Below are the code and all the weights of a small trained network. Each question names an input and a class and asks about switching units off, where a switched-off unit gives its printed mean instead of its output.

import numpy as np


def w(rows, s, z=0):
    codes = np.array(rows[::2]) - 128.0
    scale = np.full(codes.shape[1], s)
    scale[-1] = z or s
    return codes * scale


def f(y):
    return np.maximum(y, 0)


def log_softmax(a):
    a = a - a.max(-1, keepdims=True)
    return a - np.log(np.exp(a).sum(-1, keepdims=True))


def net(x, mask):
    res = np.array(x, float).reshape(1, 8) / 4 @ E
    y = f(res @ A[0][:, :-1].T + A[0][:, -1])
    res = res + np.where(mask, y, B[0][:, -1]) @ B[0][:, :-1]
    return log_softmax(res[-1] @ U[:, :-1].T + U[:, -1])


A, B = {}, {}
E = w([
[5,162,151,93,212,154],'x0',
[161,191,87,191,254,155],'x1',
[133,32,55,135,49,204],'x2',
[97,145,19,186,42,47],'x3',
[42,213,118,162,146,226],'x4',
[136,111,220,241,119,166],'x5',
[97,171,253,125,56,94],'x6',
[234,217,161,115,156,188],'x7',
],0.0076)
A[0] = w([
[156,137,72,111,86,232,164],'N0',
[62,84,156,118,135,191,120],'N1',
[172,114,120,113,75,163,145],'N2',
[75,87,80,102,88,102,142],'N3',
[50,74,152,130,140,206,127],'N4',
[60,207,151,116,142,166,106],'N5',
[119,53,97,89,73,98,210],'N6',
[84,66,112,108,71,94,52],'N7',
[118,80,104,102,83,94,93],'N8',
[90,163,115,130,128,126,1],'N9',
[168,100,106,96,164,164,152],'N10',
[124,102,111,194,68,116,155],'N11',
[163,134,116,187,129,118,23],'N12',
[134,127,120,220,71,128,130],'N13',
[146,157,71,119,170,105,173],'N14',
[155,142,117,124,187,153,41],'N15',
[169,125,101,113,82,204,89],'N16',
[145,163,7,122,197,120,170],'N17',
[188,93,207,105,141,96,117],'N18',
[112,108,122,146,167,177,147],'N19',
[130,103,110,227,73,100,158],'N20',
[190,104,108,135,180,142,175],'N21',
[115,164,193,118,124,109,131],'N22',
[102,188,132,136,90,115,78],'N23',
[82,195,125,131,146,156,89],'N24',
],0.014,0.0042)
B[0] = w([
[248,158,153,136,125,114,220],'N0',
[111,162,206,109,55,166,192],'N1',
[155,157,101,125,177,102,198],'N2',
[130,153,115,101,101,89,220],'N3',
[94,139,203,116,55,171,204],'N4',
[130,137,123,179,209,144,206],'N5',
[157,157,88,128,132,71,252],'N6',
[127,151,111,140,103,64,221],'N7',
[125,161,100,108,145,67,207],'N8',
[105,148,150,164,153,136,148],'N9',
[147,91,145,182,107,154,176],'N10',
[114,75,84,166,139,91,221],'N11',
[98,104,149,143,129,162,157],'N12',
[143,61,107,166,132,136,211],'N13',
[111,85,141,82,111,142,193],'N14',
[90,83,110,148,134,141,169],'N15',
[202,160,138,179,159,105,194],'N16',
[96,89,149,53,50,155,239],'N17',
[162,197,171,125,155,132,207],'N18',
[110,122,118,127,132,178,171],'N19',
[120,49,96,149,121,125,232],'N20',
[126,100,122,145,107,182,189],'N21',
[176,148,98,135,159,159,189],'N22',
[112,104,135,174,150,144,166],'N23',
[99,126,107,131,213,129,185],'N24',
],0.013,0.014)
U = w([
[98,213,172,166,87,53,3],'0',
[135,113,94,55,63,28,89],'1',
[130,17,151,191,85,194,208],'2',
[174,127,77,212,254,112,52],'3',
[248,219,204,145,156,133,250],'4',
[59,156,195,108,159,230,111],'5',
],0.0084,0.0037)

Each question gives the input, the list of numbers given to net, and the class t.
The units are the neurons (one row each of A and B). Each row of codes is followed by its name. A weight is (code - 128) times the scale printed after its matrix; where a second scale follows, it is the last column's (A, B and U).
mask holds one flag per neuron, in row order. A switched-off neuron (its flag False) gives its mean, the last column of its row in B, instead of its output. The means were averaged over made-up inputs and are rounded, as every weight is.
A unit's drop is (log p(t) with every unit on - log p(t) with that unit switched off) / (log p(t) with every unit on - log p(t) with every unit switched off).
The circuit of an input: a set's keep is (log p(t) with only the set's units on - log p(t) with every unit switched off) / (log p(t) with every unit on - log p(t) with every unit switched off). Starting from the 12 units with the biggest drops (on a tie, the unit counted first), units are removed one at a time, each time the one whose removal leaves the highest keep (on an exact tie, the one counted first), for as long as the keep stays at least 0.8.
circuit, biggest first: the units of the circuit, biggest drop first
top k neurons: the k neurons with the biggest drops, biggest first
drop when u is switched off: that unit's drop, to one decimal
input [-3,-8,-8,-7,-5,1,3,-7], class 4: circuit, biggest first => N18
input [-4,-8,-3,-8,-8,2,7,-8], class 4: top 3 neurons => N18, N22, N17
input [1,-7,6,-1,4,6,-8,-4], class 0: top 2 neurons => N4, N1
input [0,1,-5,-1,0,-8,5,2], class 3: top 4 neurons => N4, N1, N0, N5
input [-7,1,6,1,-2,1,6,-4], class 1: top 3 neurons => N5, N7, N24
input [6,3,-4,-5,-1,-1,5,-2], class 5: top 2 neurons => N0, N6
input [0,-1,2,-6,-8,-1,-6,-1], class 4: top 3 neurons => N18, N20, N11
input [-7,-8,0,-4,-4,3,-5,1], class 4: top 3 neurons => N18, N5, N24
input [3,-7,1,2,5,-6,0,-1], class 0: top 2 neurons => N17, N20
input [1,6,6,2,-3,-8,-2,7], class 2: drop when N17 is switched off => 0.2
input [-7,3,-5,-7,-2,-6,-1,-3], class 5: drop when N18 is switched off => 0.3
input [4,1,-5,5,1,-1,6,-3], class 3: drop when N11 is switched off => 0.0
